In the rows, zero is written as 128.
Each row of numbers stands for one node and depends on some of the facts below. Use the named rows to name the rest.

How the nodes are related:
α: is of sort; Σ: belongs to class; Π: refers to
α 188 <- rubru,gimures,godrogrum,puplefe,rotak,zusker,gribu,brakon,boror,meleve,platem,dristi,grekan,trustipar,drorir,skarak,lumi,bupa,madrilo,skuzipluk,pokla,gope,plagrivir,mafibo,skosti,flavak,nelok,kamum,bubres,gudropes,rerak,tuklor,peme,fluzen,trotrun,lukufer,konu,greskinos,treris,bobrol
α 895 <- brori,kamar,daku,mibrek,fetru,pleplor,trarem,puzeske,skuverir,klebril,stetos,dregrom,vilam,kitan,dibo,vudor,sigin,drepemo,fotril,gumaskun,fivol,plaski
α 971 <- zabrize,zodur,zadrok,nake,garobro,muflaplu,skeni,rize,drufusel,tukim,zifon,muno,plari,ritrupel,zogu,plodra,zuri,gatrum,kuvul,defin,gradek,nelel,grezosos,gegrazes,klukem,nezok,tetru,kloskir,zutrum,sugo,grara,groskir,skarun,toden,klostamis
α 657 <- piguzo,bisak,fozar,tapli,pleritre,gokek,gurem,brogrel,plevenek,golak,pevek,lagres,stimogor,godri,kibrom,stiflaklak,gura,flemos,gisu,vumo,plarek,bratru,tragos,gugim,mela,botim
α 910 <- vipli,flelor,muta,totre,mepipem,biskel,gomaskul,vosikor,skubon,gralin,gripli,klibuplam,peto,stipar,nonum,kabe,povum,sigroskir,fofa
α 554 <- vapak,letus,kluner,klotom,plafos,dregre,kiban,tudem,skoge,stemustik,firol,gugrom,pletrugol,brabe,pebrel,navo,skistegom,steras,floklon,flogroflok,bravepen,luskos,gridir,trekas
α 987 <- nadropler,pura,sofluste,neza,platak,miskom,povi,skuvon,lobrodra,diskim,disustok,stupal,plestik,rokar,klamil,skubru,riskal,kibruplal,nafol,bradi,grafak,plupli,lebek,skulok,fiflem,kimonek,sedru,batrel,brinok,roludos,ploflim,tregal
[rubru,brori,zabrize,zodur,vipli,bisak,kamar,vapak,nadropler,sofluste,neza,platak,kluner,miskom,klotom,nake,lobrodra,diskim,brakon,boror,pleplor,dregre,dristi,grekan,stupal,stemustik,golak,bupa,pevek,plestik,klebril,pokla,rokar,plagrivir,godri,stetos,dregrom,vilam,drufusel,tukim,nelok,zifon,kitan,bradi,muno,grafak,plari,ritrupel,gudropes,steras,gisu,vumo,plupli,sedru,sigin,peto,tragos,gradek,nelel,grezosos,gegrazes,nonum,brinok,tetru,gugim,konu,grara,botim] Σ 710
[gimures,piguzo,godrogrum,flelor,fozar,daku,muta,skuvon,garobro,meleve,gokek,trustipar,skoge,skarak,vosikor,lagres,klamil,skubon,stiflaklak,rize,flavak,skistegom,gura,bubres,lebek,batrel,fotril,stipar,nezok,zutrum,sugo,fofa] Σ 456
[puplefe,letus,trarem,kiban,brogrel,disustok,drorir,skeni,gomaskul,skuzipluk,stimogor,skubru,pebrel,kibruplal,skosti,flemos,rerak,zogu,plarek,dibo,skulok,fiflem,plodra,kimonek,bratru,zuri,tuklor,drepemo,kuvul,defin,klukem,sigroskir,luskos,skarun,fivol,toden,plaski,tregal] Σ 601
[rotak,pura,mibrek,fetru,platem,mepipem,gugrom,madrilo,pletrugol,brabe,kibrom,kamum,vudor,floklon,fluzen,groskir,greskinos,treris,mela] Σ 939
[zadrok,tapli,zusker,plafos,totre,pleritre,tudem,skuverir,gope,riskal,gralin,klibuplam,peme,flogroflok,kabe,povum,roludos,ploflim,gridir,gumaskun,klostamis] Σ 107
[gribu,firol,biskel,navo,gripli,trotrun,lukufer,kloskir,trekas] Σ 302
[povi,muflaplu,gurem,puzeske,plevenek,lumi,mafibo,nafol,gatrum,bravepen,bobrol] Σ 623
Π skubru <- rubru,skeni
Π biskel <- rubru,rokar
Π bisak <- rubru,plafos,klebril
Π stiflaklak <- zodur,piguzo,plarek
Π stemustik <- zodur,fetru,grafak
Π nafol <- zodur,zutrum
Π rerak <- zodur
Π puplefe <- piguzo,lagres,klamil
Π grezosos <- piguzo,kibrom,skosti,gripli,konu
Π brori <- piguzo,mepipem
Π trotrun <- vipli,kloskir
Π treris <- vipli,garobro,dregre,vumo
Π letus <- fozar,gatrum
Π pura <- fozar
Π vosikor <- vapak,plagrivir,grafak,brinok
Π madrilo <- vapak,lagres,klamil,floklon
Π grekan <- vapak
Π tregal <- vapak,greskinos
Π skubon <- platak,pletrugol,gope,skistegom
Π mibrek <- platak,gomaskul,bobrol
Π sofluste <- muta,skuvon,boror
Π puzeske <- muta,pleritre
Π diskim <- muta,tapli,klamil,bobrol
Π vudor <- tapli
Π sedru <- gribu
Π trekas <- gribu,lagres
Π ploflim <- gribu,skeni,klamil
Π sugo <- gribu,pevek
Π disustok <- gribu,fetru,meleve
Π grara <- klotom,totre
Π zabrize <- klotom,skulok
Π flemos <- povi,gripli
Π tudem <- povi,drorir,gura
Π miskom <- povi,godri
Π plodra <- povi
Π trarem <- skuvon
Π dregrom <- skuvon
Π nelel <- fetru,plafos,kibrom,mafibo
Π plevenek <- fetru,platem
Π stipar <- fetru,zuri
Π zogu <- fetru
Π plari <- fetru,nonum
Π riskal <- plafos,flogroflok
Π gugrom <- plafos,fofa
Π peme <- totre,skarak,skuzipluk
Π brakon <- boror,meleve,brogrel,plaski
Π fiflem <- boror
Π skuverir <- pleritre,lukufer,plaski
Π golak <- pleritre,drorir,drufusel,lebek
Π fotril <- meleve,tukim
Π trustipar <- meleve,lebek,sigin,zuri
Π fivol <- meleve,tetru
Π bubres <- meleve
Π klibuplam <- platem,plarek
Π kluner <- platem,vilam,zuri,povum
Π nadropler <- gokek
Π muflaplu <- gokek,skosti,flavak,skulok,konu
Π gudropes <- gokek,plupli
Π nezok <- gurem,stetos,lukufer
Π gisu <- brogrel
Π batrel <- drorir,plupli,fofa
Π klukem <- mepipem,tuklor
Π zadrok <- stupal,brinok
Π gralin <- stupal,lagres
Π fluzen <- skarak
Π lumi <- skarak
Π bupa <- skeni,plupli
Π daku <- skeni,muno,skulok,kuvul,povum
Π klostamis <- pevek,lagres,tuklor,plaski
Π neza <- pevek,lagres,mafibo,drufusel
Π pokla <- pevek
Π kiban <- pevek,defin,skarun
Π gridir <- gomaskul
Π bradi <- pletrugol
Π zusker <- pletrugol,klamil
Π dristi <- lagres,skistegom,plaski
Π godrogrum <- klebril
Π drepemo <- rokar,vilam,roludos
Π bravepen <- rokar,defin
Π bratru <- plagrivir,vilam,skosti
Π gradek <- godri,dibo
Π nake <- godri,skistegom,vumo
Π kabe <- kibrom
Π pleplor <- mafibo,zifon
Π ritrupel <- vilam
Π kamar <- skosti,nonum,kloskir
Π botim <- flavak,dibo
Π firol <- flavak
Π pebrel <- flavak
Π gegrazes <- tukim
Π steras <- skistegom,skarun
Π kimonek <- skistegom,tetru,fofa
Π lobrodra <- kitan,groskir,plaski
Π navo <- gura
Π sigroskir <- gura,flogroflok
Π stimogor <- gripli
Π rotak <- muno,skulok,lukufer,roludos
Π kamum <- vumo
Π gumaskun <- plupli
Π gimures <- plupli,kloskir
Π flelor <- plupli
Π gugim <- dibo
Π plestik <- dibo,gatrum,zutrum,fofa
Π mela <- skulok
Π peto <- floklon,gatrum
Π kibruplal <- zuri,povum,roludos
Π rize <- tuklor
Π luskos <- gatrum
Π tragos <- nonum
Π skoge <- lukufer
Π brabe <- tetru
Π nelok <- groskir
Π toden <- plaski

Known rows:
fiflem: [140 128 136 129 116 129 117 134 149 140 116 115 122 113 142 126 126 122
 130 126 143 125 119 126 135 123 135 125  94 121 120 121 131 129 127 124
 114 106 131 129 133]
zifon: [164 116 115 122 122 143 128 133 131 129 101 135 127 129 112 133 127 134
 125 117 112 124 116 126 121 115 140 131 124 131 121 130 132 127 138 141
 125 166 130 127 107]
stupal: [145 107 123 123 122 135 126 134 132 130 115 127 128 128 147 126 122 125
 123 117 114 124 111 128 132 112 142 129 127 120 124 124 136 130 132 143
 123 121 136 118 127]
toden: [161 137 130 126 115 137 120 135 147 138 106 127 122 114 113 134 134 132
 130 125 142 125 126 125 124 127 133 129  91 133 116 125 125 127 124 122
 118 148 124 137 116]
kibrom: [142 122 105 105 145 127 121 120 109 110 137 144 150 151 149 124 104 145
 123 120 116 118 112 130 161 126 129 141 151  99 121 122 110 121 130 123
 119 117 129 142  88]
tetru: [162 119 116 123 120 142 128 135 134 131 101 133 126 126 111 131 127 132
 126 120 112 124 118 126 117 117 138 130 124 134 122 130 135 127 132 142
 124 166 132 122 114]
gisu: [140 136 134  89 127 133 138 146 117 133 115 169 133 124 130 118 119 137
 121 130 128 120 146 122 133 120 122 128 104 122 122 127 129 134 132 114
 111 127 133 116 140]
kibruplal: [138 133 123 121 119 125 117 121 170 138 113 121 115 116 135 107 131 126
 130 133 145 130 108 123 136 121 134 123  89 152 125 115 129 113 143 128
 116 132 134 117 136]
sugo: [148 124 120 111 120 147 122 145 147 142 105 111 129 120 101 140 140 119
 135 129 131 128 112 127 119 121 131 123 119 122 116 128 116 136 134 119
 116 151 126 129 114]
ritrupel: [155 124 130 105 119 144 125 139 144 138 100 127 122 117 112 131 129 130
 125 127 128 126 119 119 124 116 137 128  97 125 119 129 123 129 138 122
 118 168 122 137 127]
grezosos: [154 115 122  99 126 145 119 127 119 126 114 118 132 130 135 139 115 140
 117 111 125 121 104 120 159 121 150 142 104  90 108 125 108 114 147 119
 124 179 109 169 104]
dibo: [137 121 112 145 128 126 129  96 123 125 123 134 129 124 135 119 129 149
 128 126 134 123 134 129 150 127 135 126 138 126 120 129 138 132 110 137
 119 129 137 119 111]
klebril: [134 109 115 121 132 134 139 108 121 130 115 142 130 125 133 117 128 150
 123 127 123 125 135 126 144 119 137 124 142 123 121 131 137 136 127 137
 119 142 135 112 123]
bobrol: [166 110 111 143 124 136 131 105 148 127 122 143 135 129 136 156 119 156
 138 124 129 117 154 129 105 125 124 133 139 142 125 123 143 124 128 145
 127 110 132 105  83]
skubru: [139 130 131 125 117 127 117 130 154 138 116 116 120 115 142 119 126 122
 129 129 144 126 115 124 138 123 136 125  90 132 121 118 129 124 131 126
 114 114 132 128 134]
kamum: [136 124 120 117 128 136 128 106 150 145 127 130 134 115 124 157 120 135
 140 146 136 122 128 117 113 121 121 124 132 122 118 125 117 121 151 120
 115 140 110 125 108]
miskom: [137 117 137 110 120 139 125 139 142 142 112 119 123 117 144 126 124 121
 124 126 129 125 114 121 131 114 138 125 103 115 121 125 128 135 136 125
 115 118 128 126 146]
zogu: [158 137 130 124 115 138 120 133 145 137 106 120 122 114 111 132 132 132
 130 126 141 125 125 124 128 126 135 128  90 128 115 127 125 127 123 122
 117 154 124 140 115]
pletrugol: [135 107 121 141 131 128 123 136 142 132 119 123 137 134 148 120 127 122
 132 128 117 125 113 138 124 118 130 122 159 118 132 124 133 152 104 141
 117  61 149 105 121]
gugrom: [123 115 135 118 128 129 119 134 153 139 122 115 132 124 147 118 127 122
 130 136 135 128 111 129 137 119 128 121 130 110 126 121 118 147 115 118
 109  72 134 124 140]
lobrodra: [140 115 138 112 118 139 127 141 145 141 109 129 124 117 143 127 129 122
 126 123 127 125 116 124 127 114 138 124 106 122 124 125 131 140 129 129
 117 113 132 121 144]

Rows to name:
No name comes twice in this set of rows, the named rows included.
[154 116 103 127 124 143 123 136 135 131 109 116 134 133 104 138 134 121
 132 124 115 126 102 133 122 119 136 127 144 125 119 127 122 129 133 137
 123 157 133 124  97]	zutrum
[128 113 141 104 123 132 128 139 133 139 118 131 128 121 156 118 121 125
 120 123 132 124 123 125 143 115 138 125 114 110 122 123 129 142 130 124
 112  97 133 124 153]	stemustik
[153 113 103 111 128 134 138 103 136 133 123 156 130 126 133 145 118 146
 133 127 124 121 132 121 121 115 134 130 129 144 120 124 136 110 177 140
 127 176 123 109 108]	rubru
[138 102 123 122 127 130 126 131 120 127 121 134 134 135 164 117 116 128
 119 113 115 121 122 133 146 115 144 130 134 111 125 125 138 142 123 143
 122  95 143 119 132]	vapak
[157 124 103 135 124 126 128  96 135 129 129 150 131 124 135 148 118 149
 136 125 133 118 141 127 124 124 131 132 126 145 117 122 139 107 155 141
 127 156 126 113  91]	skuzipluk
[163 133  96 132 122 128 122 117 171 127 100 142 115 129  99 105 140 137
 134 129 127 131 110 128 120 123 133 126 108 181 128 122 140 107 153 148
 127 178 141 102 103]	zuri
[157 137  91 125 124 124 119 103 175 126 104 132 113 130 103  97 132 138
 129 133 130 133  94 120 135 125 136 130 102 180 125 117 131  89 169 143
 126 202 135 114 106]	skeni
[132 139 126  97 135 129 127 133 140 129 121 153 137 129 123 117 122 135
 130 142 132 124 128 123 133 125 116 127 121 128 125 122 114 133 128 109
 108 115 131 119 125]	mela
[142 117 109 107 126 140 135 126 163 145 121 146 132 118 117 151 139 134
 147 137 140 124 138 128 103 121 122 117 128 155 120 123 127 128 167 125
 119 149 130  96 112]	trustipar
[133 127  97  94 140 128 126 127 110 116 133 146 144 148 135 117 110 135
 122 125 119 122 108 129 162 122 128 138 145 115 117 118 114 115 156 123
 116 150 133 127 100]	gokek
[158 111 109 116 127 137 139 111 133 134 120 162 133 124 132 152 121 145
 136 124 122 119 144 124 110 116 131 128 132 147 121 126 141 122 162 143
 127 159 128 102 107]	boror
[144 119 113 149 129 129 132 108 129 127 116 148 129 124 129 119 137 152
 131 123 133 123 149 136 135 127 133 122 138 140 124 131 147 141 100 142
 122 114 148  99 110]	plaski
[151 140  79 117 128 119 119  89 191 124 103 134 105 134  99  81 131 140
 128 141 129 137  80 114 141 123 135 129  98 200 128 111 130  73 195 146
 127 229 134 107 105]	kuvul
[148 114 123 142 121 131 117 119 149 126 114 102 127 131 147 121 118 132
 125 124 125 124 111 126 131 122 134 134 128 121 127 119 134 124 112 140
 118  89 134 127 106]	povi
[142 141 135 107 128 130 128 125 139 127 117 152 132 128 131 114 113 147
 123 135 140 121 149 120 134 131 114 132 107 123 125 121 125 129 113 113
 106 102 132 121 119]	plevenek

Now the same nodes, written a new way:
Some rows with their names:
kimonek: [144 137 150 103 152 134 146  97 150 107 159 154 122 124  97 120 115 136
 118 108 147 159 132 131 134 111 132]
kuvul: [137 157 121 148 109 113 135 113 104 173 103  92 194 166 113 109 127 142
 101 126 121 117 102 122 124 138 141]
daku: [134 103 145  59 125 151 133 101 102 120 183 136 193 104 103 123 120 115
 122 140  62 161 150 134 115 110  90]
drorir: [136 136 139  99 127 114 141 143 144 112  71 106 111 162 146 117 120 107
 105 137 200 150 120 105 118 143 160]
gudropes: [139  72 150 161 113 152 109 139 156 110 171 102 129 138 138 124 119 105
 124 146 131 131 106 140 124 135  85]
lobrodra: [129 109 130 141 152 159 152 152 145 143 168 146 120 118 107 133 127 142
 131  99  72 135 152 142 155 111 110]
neza: [121 121 125 160 148 153 135 126 153 117 174 154 117  97 109 157 131 144
 139 117  77 130 132 150 151 110 113]
gurem: [116  80 133 101 120 145 143 148  96 183 109 118 158 132 141 120 138 102
 117 160 107 149 152 102 120 135 147]
bubres: [131  85 124  80 152 143 139 110 148 129 170 125 176 139 145 162 155 124
 136 140 146 139 162 130 118 127 155]
lebek: [111 159 108  54 128 114 149 121  88 164  95 131 142 124 133 111 138 140
 133 138 101 144 158  95 115 130 158]
klibuplam: [140 124 146 161 113 131  70  93  98 116 124 148 126 154 109 172 115 163
 142 120  79 118 102 158 118 123 152]
roludos: [126 163 138  63  76 104 142 145  71 158  66 118 155 170 128 122 127 141
 130 157  74 124 131 120 129 142 156]
piguzo: [104 150 107  94 103 107 126 117 127 124  79 120 121 113 154 147 137 111
 140 155 194 146 149 106 118 139 149]
gisu: [127  93 137 177 136 158 145 152 140 133 165 142 115 135 136 157 125 114
 129 104 109 142 152 141 130 127 135]
klamil: [104 165 105  66 134 106 154 125 106 150  90 137 112 110 147 112 156 152
 142 155 159 140 159  98 123 133 148]
defin: [122 173 110 183 134 109 138 118 132 155  85 109 157 147 120 111 147 153
 115 118 173 126 108 121 131 137 162]
bravepen: [132  90 129  60 155 153 119 115 107 133 160 141 165 112 101 112 120 125
 137 166  82 104 152 104 121 106 127]
grekan: [124  95 127 188 131 143 112 147 156 109 156 134 112 105 145 170 127 118
 143 141 160 109 116 142 123 131 127]
skarak: [131  93 131  75 126 112 141 138 111 161 105 101 147 161 158 112 130 106
 130 162 179 141 148  96 115 139 149]
bratru: [147 112 147  97 114 143 106  90 153  97 159 119 179 105 112 170 126 110
 115 138 121 141  95 129 120 125 110]
floklon: [142 175  97  62 150 105 145 117 110 109  98 131  92  99 157 110 148 137
 138  90 174  74 129 119 123 134 112]

Rows to name:
No name comes twice in this set of rows, the named rows included.
[113 189 101  60  84  98 159 116  85 127  50 119 110 102 155 144 142 116
 124 105  94 105 125 113 120 147  84]	fetru
[144 140 155 107 129 142 140 140 126 112 167 154 162 147 105 147 118 134
 137  82  74 153 161 141 137 115 148]	skuverir
[131 129 127  86 101 125 138 163  80 151  74 109 123 151 132 105 108 117
 122 161  92  96 120 109 137 136 133]	klotom
[132 150 102  85 150 114 141 102  83 134  78 118 102 114 150 137 129 142
 116  87 165  79 106 143 119 140 132]	mepipem
[127 159 134 216 139 109  78 102 156 116 171 144 170 140 117 151 118 164
 148 131 110 124 123 151 150 121 143]	zadrok
[118 152 111 137 130 123 148 165 120 137  93 143  98 129 129 102 123 129
 129 125 135 130 150 110 139 138 163]	platak
[118  98 135  84 152 156 156 146 123 159 167 154 142  94 106 113 125 116
 131 117  81 164 161 114 124 105 133]	puzeske
[131 170 132  60  89 104 151 130  75 153  51 100 166 155 117  97 116 123
  96 150 114 140 106 106 126 144 134]	skulok
[127 138 141 220 152 130 117 111 163 140 189 148 167 149 115 150 138 166
 152  98  94 130 140 160 154 113 153]	klostamis
[116 154 114 211  94 102 109 147 138 167  79  97 119 136 126  93 114 127
 119 152 166 110  89 123 129 143 121]	kloskir
[122 154 107  57 151 100 148 138 106 140  71 145  97 146 148  95 135 143
 143 145 175 134 158  98 117 130 163]	skistegom
[129  79 128 180 144 140  72 102 150 154 184 103 182 116  95 100 111 127
 120 169  97 130 119 135 117 108  94]	muflaplu

Now the same nodes, written a new way:
Some nodes and their rows:
dristi: [119 135 121 133 148 132  98 148 140 105 149 146 115 156 104 142 113 154
 122 126 135 115 124 139 121 131 164 140 141 123 116 118 128 103 153 143]
skuzipluk: [164 141 125 136 145 152 106 141 105 105 134 154 157 139 132 137 133 112
 148 133  90 121 145 130 129 109 112 134 136 117 153 138 128 156 112 137]
flavak: [191 161 117 120 169 147 106 135  96 134 162 163 164 152 151 131  98 106
 166 145  85 125 188 164 118 135 148 122 131 122 123 132 140 165 132 138]
rubru: [178 142 137 131 163 151 115 151 112 118 131 152 125 148 136 127 123 120
 158 140  85 118 137 121 123 116 141 127 117 120 142 144 134 141 122 138]
gimures: [122 137 107 136 150 127  88 148 128 117 166 155 140 156 113 144 119 152
 124 128 147 125 141 152 121 146 162 129 151 117 109 129 124 112 157 139]
boror: [169 135 143 135 151 150 114 140 118 104 114 151 118 144 130 135 127 113
 148 149  92 116 127 114 126 101 132 138 113 124 149 137 133 128 111 139]
firol: [108 130 133 113 134 110 106 131 133 134 165 142 157 127 120 137 134 144
 128 123 148 133 150 158 116 159 167 107 156 113  96 122  96 111 159 118]
gura: [165 136 139 126 144 130 119 138 104 120 121 132 141 122 140 121 144 112
 136 147  93 135 139 135 135 109 114 117 116 126 126 138 130 125 123 137]
plevenek: [137 130 117 124 156 122 103 140 125 124 153 133 128 133 106 121 132 164
 123 119 137 126 120 145 137 156 143 127 134 130  95 116 128  98 171 129]
vilam: [179 156 150 123 185 161 124 139 101 158 127 139 130 152 137 109 132 130
 167 128  78 129 154 129 100 139 146 108 116 111 154 148 128 153 123 133]
drepemo: [113 150 119 132 157 142 103 135 124 145 158 135 146 152 103 131 141 168
 128 104 133 131 130 144  96 157 150 121 165 112 135 130 116 128 156 135]
kamar: [115 145 129 127 162 135 101 127 125 152 171 143 127 168 114 124 101 154
 127 121 120 121 156 170 107 159 166 125 140 129 112 104 125 121 153 140]
povum: [222 160 131 107 202 162 139 183  88 186 115 124 145 113 160 109 186 153
 212 123 107 152 132  74  95 156 171  71 108  65 147 231 133 135 151 113]
mepipem: [168 138 145 110 147 127 110 133 113 129 128 137 152 136 148 125 129 109
 145 151 102 128 168 143 128 119 120 121 116 120 126 132 124 139 121 136]
kloskir: [173 141 121 129 156 142  91 130  87 131 167 134 157 149 149 148 138 116
 148 160 110 143 178 152 128 136  95 112 104 125  95 141 121 149 100 128]
gatrum: [188 141 130 134 167 151 105 121 106 116 126 134 125 142 125 118 135 124
 129 153  88 130 147 133 130 123  91 134 108 135 126 124 140 129 112 142]
zabrize: [139 147  99 126 166 134 109 137 117 135 161 117 117 159 113 127 130 173
 125 126 132 131 136 146 109 149 154 123 125 118  99 134 146  97 164 138]
zogu: [120 145  84 132 148 132  95 130 121 122 162 117 143 154 109 139 138 168
 108 118 136 135 133 152 111 143 122 130 147 119 106 122 142 104 159 144]
toden: [120 144  86 132 144 135  99 134 122 120 159 117 138 153 100 139 142 168
 104 120 138 134 132 146 111 140 127 129 151 121 106 121 139 101 158 147]
skulok: [222 177 120 101 207 164 131 156  80 208 139 129 192 125 157  86 148 164
 204  98  87 146 160 123  97 169 144  75 124  79 157 194 135 185 167 119]
diskim: [107 132 157 123 137 118 108 134 146 135 121 126 125 142 115 121 118 165
 107 135 132 115 126 139 118 123 147 130 128 121 118 110 128  92 157 151]

Name these rows:
No name comes twice in this set of rows, the named rows included.
[120 135 148 122 161 122  93 130 138 147 141 141 139 138 106 116 111 175
 114 128 139 120 131 148 126 156 138 135 134 123 110 108 122 104 167 139]	nafol
[105 126 137 124 127 112 102 136 140 109 128 133 131 135 114 139 139 143
 105 138 140 128 129 132 131 120 136 137 139 117 117 117 127  85 144 144]	skubon
[176 136 132 128 152 139 115 130 105 111 126 123 127 141 135 127 158 117
 130 161 105 138 152 130 115 113 101 117 108 118 123 138 135 128 105 146]	groskir
[166 169 114 125 211 153 125 173 107 189 156 133 138 144 117 102 175 189
 175  93 148 153 123 111  72 196 192  74 150  72 146 199 119 133 180 114]	daku
[152 139 168 123 143 131 109 131 117 141 108 136 149 131 141 120 133 125
 134 148  97 127 148 134 123 111 113 118 113 117 138 132 124 132 123 146]	skuvon
[165 128 146 122 140 139 125 132 117 109 104 123 122 129 140 119 134 111
 134 148  75 123 127 125 136  92 110 130 106 127 128 127 137 113 118 140]	pevek
[102 127 145 121 137 116 118 145 139 137 143 136 123 140 111 118 121 155
 125 113 122 119 119 150 128 143 166 127 136 125 115 114 116  97 158 127]	steras
[160 129 185 126 143 140 126 138 127 122  60 129 127 109 132 110 173 128
 131 159 102 128 116  89 115  91 106 118 115 100 166 152 123 111 111 147]	lebek
[165 140 164 133 173 159 122 142 110 146 113 141 114 142 129 114 146 126
 154 139  84 127 136 118 109 122 134 116 112 113 159 147 120 138 110 135]	stetos
[171 142 116 119 140 142 119 127 101 123 132 128 168 128 141 121 136 117
 148 131  80 131 148 151 133 115 104 125 127 128 129 131 133 147 127 135]	plarek

